Here is a tiny trained network, its code and every weight. The questions are about switching its units off for an input and a class, where a switched-off unit gives its printed mean instead of its output.

import numpy as np


def w(rows, s, z=0):
    codes = np.array(rows[::2]) - 128.0
    scale = np.full(codes.shape[1], s)
    scale[-1] = z or s
    return codes * scale


def f(y):
    return y / 2 * (1 + np.tanh(0.7978845608 * (y + 0.044715 * y**3)))


def log_softmax(a):
    a = a - a.max(-1, keepdims=True)
    return a - np.log(np.exp(a).sum(-1, keepdims=True))


def net(x, mask):
    res = np.array(x, float).reshape(1, 2) / 4 @ E
    y = f(res @ A[0][:, :-1].T + A[0][:, -1])
    res = res + np.where(mask, y, B[0][:, -1]) @ B[0][:, :-1]
    return log_softmax(res[-1] @ U[:, :-1].T + U[:, -1])


A, B = {}, {}
E = w([
[204,137,119,5,83],'x0',
[254,199,60,203,218],'x1',
],0.0094)
A[0] = w([
[189,155,94,136,147,247],'n1',
[167,166,115,135,121,238],'n2',
[130,101,153,148,155,111],'n3',
[197,162,98,251,195,192],'n4',
[94,172,141,140,156,252],'n5',
[52,102,137,60,92,159],'n6',
[112,160,160,127,122,158],'n7',
[71,156,145,143,131,74],'n8',
[95,146,132,143,139,186],'n9',
[113,116,153,79,72,177],'n10',
[219,150,114,38,124,165],'n11',
[74,105,142,237,166,236],'n12',
[201,158,133,137,184,187],'n13',
[114,112,178,45,136,196],'n14',
[144,132,138,48,132,221],'n15',
],0.012,0.0036)
B[0] = w([
[148,45,107,131,193,198],'n1',
[143,48,79,128,149,171],'n2',
[140,166,145,150,135,133],'n3',
[3,153,137,222,212,255],'n4',
[115,38,96,146,72,158],'n5',
[38,154,149,100,102,208],'n6',
[121,126,135,127,116,135],'n7',
[146,192,192,162,137,145],'n8',
[131,100,130,136,89,146],'n9',
[57,121,79,100,103,183],'n10',
[234,207,64,158,156,201],'n11',
[196,107,130,215,35,211],'n12',
[138,104,169,105,225,201],'n13',
[69,112,57,91,98,182],'n14',
[137,118,48,95,105,174],'n15',
],0.024,0.015)
U = w([
[134,152,43,127,102,70],'0',
[166,132,175,108,121,23],'1',
[16,145,116,68,76,184],'2',
[123,87,135,190,187,132],'3',
[255,125,79,88,185,147],'4',
[162,184,182,95,122,16],'5',
[143,117,175,212,43,253],'6',
],0.0083,0.0027)

Each question gives the input, the list of numbers given to net, and the class t.
The units are the neurons (one row each of A and B). Each row of codes is followed by its name. A weight is (code - 128) times the scale printed after its matrix; where a second scale follows, it is the last column's (A, B and U).
mask holds one flag per neuron, in row order. A switched-off neuron (its flag False) gives its mean, the last column of its row in B, instead of its output. The means were averaged over made-up inputs and are rounded, as every weight is.
A unit's drop is (log p(t) with every unit on - log p(t) with that unit switched off) / (log p(t) with every unit on - log p(t) with every unit switched off).
The circuit of an input: a set's keep is (log p(t) with only the set's units on - log p(t) with every unit switched off) / (log p(t) with every unit on - log p(t) with every unit switched off). Starting from the 12 units with the biggest drops (on a tie, the unit counted first), units are removed one at a time, each time the one whose removal leaves the highest keep (on an exact tie, the one counted first), for as long as the keep stays at least 0.8.
circuit, biggest first: the units of the circuit, biggest drop first
top k neurons: the k neurons with the biggest drops, biggest first
drop of u: that unit's drop, to one decimal
input [7,8], class 4: circuit, biggest first	[n11]
input [5,-1], class 0: top 2 neurons	[n11, n13]
input [8,-3], class 0: top 2 neurons	[n11, n4]
input [8,-1], class 0: top 2 neurons	[n11, n14]
input [-6,-7], class 6: top 2 neurons	[n12, n8]
input [-6,-8], class 2: top 2 neurons	[n6, n10]
input [-7,-8], class 6: top 2 neurons	[n12, n8]
input [0,0], class 0: drop of n11	0.2
input [-3,-5], class 2: drop of n6	0.1
input [5,5], class 4: drop of n11	0.4
input [-1,-2], class 2: top 2 neurons	[n11, n12]
